Here is a tiny trained network, its code and every weight. The questions are about switching its units off for an input and a target symbol, where a switched-off unit gives its printed mean instead of its output.

import numpy as np


def w(rows, s, z=0):
    codes = np.array(rows[::2]) - 128.0
    scale = np.full(codes.shape[1], s)
    scale[-1] = z or s
    return codes * scale


def f(y):
    return y / 2 * (1 + np.tanh(0.7978845608 * (y + 0.044715 * y**3)))


def softmax(a):
    e = np.exp(a - a.max(-1, keepdims=True))
    return e / e.sum(-1, keepdims=True)


def log_softmax(a):
    a = a - a.max(-1, keepdims=True)
    return a - np.log(np.exp(a).sum(-1, keepdims=True))


def net(x, mask):
    ids = ['βγδεζηθπσφψω'.index(c) for c in x.split()]
    T = len(ids)
    res = E[ids] + P[:T]
    u = 0
    for l in range(2):
        r = res
        for j in range(3):
            rows = slice(2 * j, 2 * j + 2)
            q, k, v = (r @ M[l][rows].T for M in (Q, K, V))
            z = softmax(np.where(np.tri(T) > 0, q @ k.T / 2**0.5, -1e9)) @ v
            o = O[l][rows]
            res = res + np.where(mask[u + j], z, o[:, -1]) @ o[:, :-1]
        u += 3
        y = f(res @ A[l][:, :-1].T + A[l][:, -1])
        res = res + np.where(mask[u : u + 8], y, B[l][:, -1]) @ B[l][:, :-1]
        u += 8
    return log_softmax(res[-1] @ U[:, :-1].T + U[:, -1])


Q, K, V, O, A, B = {}, {}, {}, {}, {}, {}
E = w([
[89,189,174,88,123,102,153,109],'β',
[75,147,192,98,129,129,83,122],'γ',
[183,214,191,94,216,226,166,189],'δ',
[177,108,143,117,135,80,90,111],'ε',
[153,163,144,55,109,168,140,114],'ζ',
[129,106,177,107,132,93,87,156],'η',
[213,157,121,82,255,36,183,137],'θ',
[142,142,190,154,103,161,151,145],'π',
[178,39,152,192,101,164,23,219],'σ',
[184,88,36,63,79,130,98,90],'φ',
[182,85,81,36,89,204,74,126],'ψ',
[95,165,110,197,38,130,186,64],'ω',
],0.0097)
P = w([
[187,242,114,91,70,61,98,215],'0',
[12,109,124,100,190,132,51,99],'1',
[148,115,221,53,90,102,118,125],'2',
[229,255,87,175,87,153,108,223],'3',
[94,68,105,160,195,189,100,75],'4',
[200,52,234,94,97,156,153,77],'5',
[249,194,89,207,85,216,182,209],'6',
[140,46,101,179,205,222,140,69],'7',
[193,62,244,72,115,136,162,82],'8',
],0.0082)
Q[0] = w([
[193,113,198,99,120,133,136,120],'L0H0',
[117,99,158,119,40,127,115,99],'L0H0',
[86,90,112,131,93,118,107,77],'L0H1',
[152,173,99,135,150,134,152,166],'L0H1',
[175,86,239,67,149,138,115,98],'L0H2',
[6,20,141,86,181,39,159,55],'L0H2',
],0.012)
K[0] = w([
[185,53,155,131,180,144,112,188],'L0H0',
[115,90,179,155,55,223,97,172],'L0H0',
[137,255,104,107,177,102,151,155],'L0H1',
[144,23,67,158,62,167,121,107],'L0H1',
[195,104,193,107,239,132,118,183],'L0H2',
[89,216,147,71,155,13,78,210],'L0H2',
],0.01)
V[0] = w([
[122,91,164,168,148,137,100,194],'L0H0',
[165,78,109,195,194,123,155,143],'L0H0',
[129,55,120,167,89,143,95,143],'L0H1',
[85,175,197,106,140,120,113,111],'L0H1',
[174,125,91,2,166,168,67,168],'L0H2',
[152,88,230,190,203,182,67,236],'L0H2',
],0.0081)
O[0] = w([
[97,60,112,184,130,110,189,180,155],'L0H0',
[89,165,93,138,201,71,173,230,63],'L0H0',
[190,166,142,162,215,122,65,133,71],'L0H1',
[54,48,184,80,123,122,182,94,184],'L0H1',
[34,69,7,83,139,149,253,181,252],'L0H2',
[30,111,194,21,157,65,85,244,238],'L0H2',
],0.0056,0.0036)
A[0] = w([
[53,34,80,50,247,169,95,137,73],'L0N0',
[19,55,184,122,200,156,84,96,250],'L0N1',
[141,152,196,66,20,141,145,64,88],'L0N2',
[155,3,146,105,88,111,100,114,166],'L0N3',
[42,110,127,153,176,84,86,151,9],'L0N4',
[150,174,228,94,211,165,225,146,215],'L0N5',
[61,198,33,197,104,122,216,204,145],'L0N6',
[251,241,145,158,96,80,52,197,124],'L0N7',
],0.0066,0.0023)
B[0] = w([
[165,158,143,252,111,134,167,78,252],'L0N0',
[92,159,66,148,133,150,75,62,254],'L0N1',
[176,135,236,128,86,161,166,89,204],'L0N2',
[67,147,113,63,66,89,96,154,199],'L0N3',
[236,136,115,133,115,196,112,119,137],'L0N4',
[83,190,157,80,197,116,190,102,229],'L0N5',
[86,81,21,3,208,162,62,99,152],'L0N6',
[114,222,117,210,93,48,97,133,210],'L0N7',
],0.0066,0.006)
Q[1] = w([
[72,149,139,53,1,140,116,203],'L1H0',
[182,172,49,138,155,175,116,39],'L1H0',
[166,120,223,84,147,76,183,102],'L1H1',
[144,99,189,77,88,99,174,90],'L1H1',
[137,114,69,153,151,71,105,137],'L1H2',
[174,116,230,7,114,111,204,124],'L1H2',
],0.0068)
K[1] = w([
[123,2,123,205,27,251,53,183],'L1H0',
[156,186,97,60,114,169,185,46],'L1H0',
[146,169,188,124,231,105,209,151],'L1H1',
[135,185,118,159,252,148,178,129],'L1H1',
[94,85,105,106,59,114,88,157],'L1H2',
[183,114,156,103,203,55,207,145],'L1H2',
],0.0061)
V[1] = w([
[142,228,144,45,166,93,188,104],'L1H0',
[139,149,120,133,203,122,182,18],'L1H0',
[134,57,96,122,73,55,96,103],'L1H1',
[158,75,90,132,91,41,110,79],'L1H1',
[143,174,96,146,73,192,122,143],'L1H2',
[115,85,187,88,1,197,76,161],'L1H2',
],0.006)
O[1] = w([
[133,87,147,131,2,183,111,71,254],'L1H0',
[56,162,154,61,47,181,65,70,181],'L1H0',
[125,78,156,90,209,74,160,58,56],'L1H1',
[115,87,110,80,203,43,156,61,65],'L1H1',
[136,133,69,186,172,189,126,167,199],'L1H2',
[73,99,191,162,238,219,108,199,172],'L1H2',
],0.0054,0.0038)
A[1] = w([
[99,124,163,143,101,122,138,220,168],'L1N0',
[152,131,136,206,110,136,103,113,48],'L1N1',
[85,42,156,116,141,35,147,155,255],'L1N2',
[55,87,152,40,161,137,68,100,85],'L1N3',
[138,60,131,39,159,156,148,198,141],'L1N4',
[99,135,176,145,72,135,161,55,111],'L1N5',
[110,86,2,107,136,134,149,105,112],'L1N6',
[110,167,185,90,185,165,154,98,211],'L1N7',
],0.0093,0.0045)
B[1] = w([
[75,189,171,162,116,148,177,139,186],'L1N0',
[166,165,160,50,193,140,151,86,170],'L1N1',
[91,149,109,128,146,72,130,5,169],'L1N2',
[186,253,89,57,132,145,8,179,178],'L1N3',
[179,165,189,36,214,201,205,74,165],'L1N4',
[191,61,120,145,199,69,131,205,255],'L1N5',
[82,125,220,147,168,127,37,203,173],'L1N6',
[124,39,105,192,117,95,78,159,214],'L1N7',
],0.0068,0.01)
U = w([
[76,173,161,175,18,128,152,193,136],'β',
[105,181,112,61,112,99,91,110,78],'γ',
[111,126,230,117,124,138,95,134,7],'δ',
[154,98,72,95,92,22,149,127,181],'ε',
[161,90,70,137,113,247,210,62,198],'ζ',
[148,125,130,139,195,37,121,235,23],'η',
[136,2,149,234,142,139,139,116,180],'θ',
[181,195,165,130,125,133,97,52,84],'π',
[123,166,113,62,100,195,153,89,91],'σ',
[200,95,130,73,202,160,139,186,42],'φ',
[94,102,42,172,130,141,20,128,253],'ψ',
[59,152,150,112,166,138,216,36,146],'ω',
],0.0053,0.0048)

Each question gives the input, a string of symbols that net reads in full, and the target symbol t.
The units are the heads (2 rows each of Q, K, V and O) and the neurons (one row each of A and B). Each row of codes is followed by its name. A weight is (code - 128) times the scale printed after its matrix; where a second scale follows, it is the last column's (O, A, B and U).
mask holds one flag per unit, layer by layer, with each layer's heads first. A switched-off unit (its flag False) gives its mean, the last column of its rows in O or B, instead of its output. The means were averaged over made-up inputs and are rounded, as every weight is.
A unit's drop is (log p(t) with every unit on - log p(t) with that unit switched off) / (log p(t) with every unit on - log p(t) with every unit switched off).
The circuit of an input: a set's keep is (log p(t) with only the set's units on - log p(t) with every unit switched off) / (log p(t) with every unit on - log p(t) with every unit switched off). Starting from the 12 units with the biggest drops (on a tie, the unit counted first), units are removed one at a time, each time the one whose removal leaves the highest keep (on an exact tie, the one counted first), for as long as the keep stays at least 0.8.
units of the circuit, in order: the units of the circuit, biggest drop first
most important unit: the unit with the biggest drop
k most important neurons: the k neurons with the biggest drops, biggest first
top k neurons in layer l: the k neurons of layer l with the biggest drops, biggest first
which heads matter: for each layer, one digit per head in row order, 1 if its drop is at least 0.15 and else 0, layers parted by /
input ψ ω β γ η σ φ η φ, target ω: which heads matter => 100 / 100
input π ζ β ω δ, target ψ: units of the circuit, in order => L0N1, L1N7, L0H2, L1N3
input δ ω η, target β: units of the circuit, in order => L1H1, L0N5, L1N0, L0H2
input ζ ζ ω, target θ: which heads matter => 101 / 000
input ζ φ ω ζ γ η ψ, target φ: 3 most important neurons => L1N4, L1N6, L0N6
input δ π γ ζ ω π θ, target π: units of the circuit, in order => L0H2, L0N7
input ζ ψ σ ψ, target φ: which heads matter => 001 / 000
input ζ δ ω γ, target π: units of the circuit, in order => L0H2, L1N1
input φ π η ω η ω η, target π: units of the circuit, in order => L0H2, L1N1
input ω ω θ σ η ω ε θ ζ, target ε: which heads matter => 000 / 001
input σ ω π, target ω: most important unit => L1H0
input ψ ω θ ω ψ ω ψ, target π: which heads matter => 011 / 000
input ω η φ σ π σ η, target η: units of the circuit, in order => L1H0, L0H2
input γ ζ φ ζ ω σ δ δ π, target β: most important unit => L1H1
input ω φ β π, target ψ: units of the circuit, in order => L0N6, L0H2, L1N4
input ω π γ π ω δ ζ φ ζ, target β: units of the circuit, in order => L1H1, L0N5, L0H2, L1N0
input γ ζ ψ θ, target φ: top 2 neurons in layer 0 => L0N6, L0N1
input φ ζ ε ζ σ δ, target β: which heads matter => 000 / 010
input σ φ ω ψ π σ ψ η η, target ω: 3 most important neurons => L1N2, L1N5, L1N4
input θ π ε δ ω, target ψ: most important unit => L0N6
input ζ θ σ σ, target η: which heads matter => 010 / 100
input ω ψ γ ε δ γ σ ω ω, target ω: top 4 neurons in layer 0 => L0N6, L0N2, L0N0, L0N1
input η ω ω η ω ζ, target φ: top 2 neurons in layer 0 => L0N7, L0N0
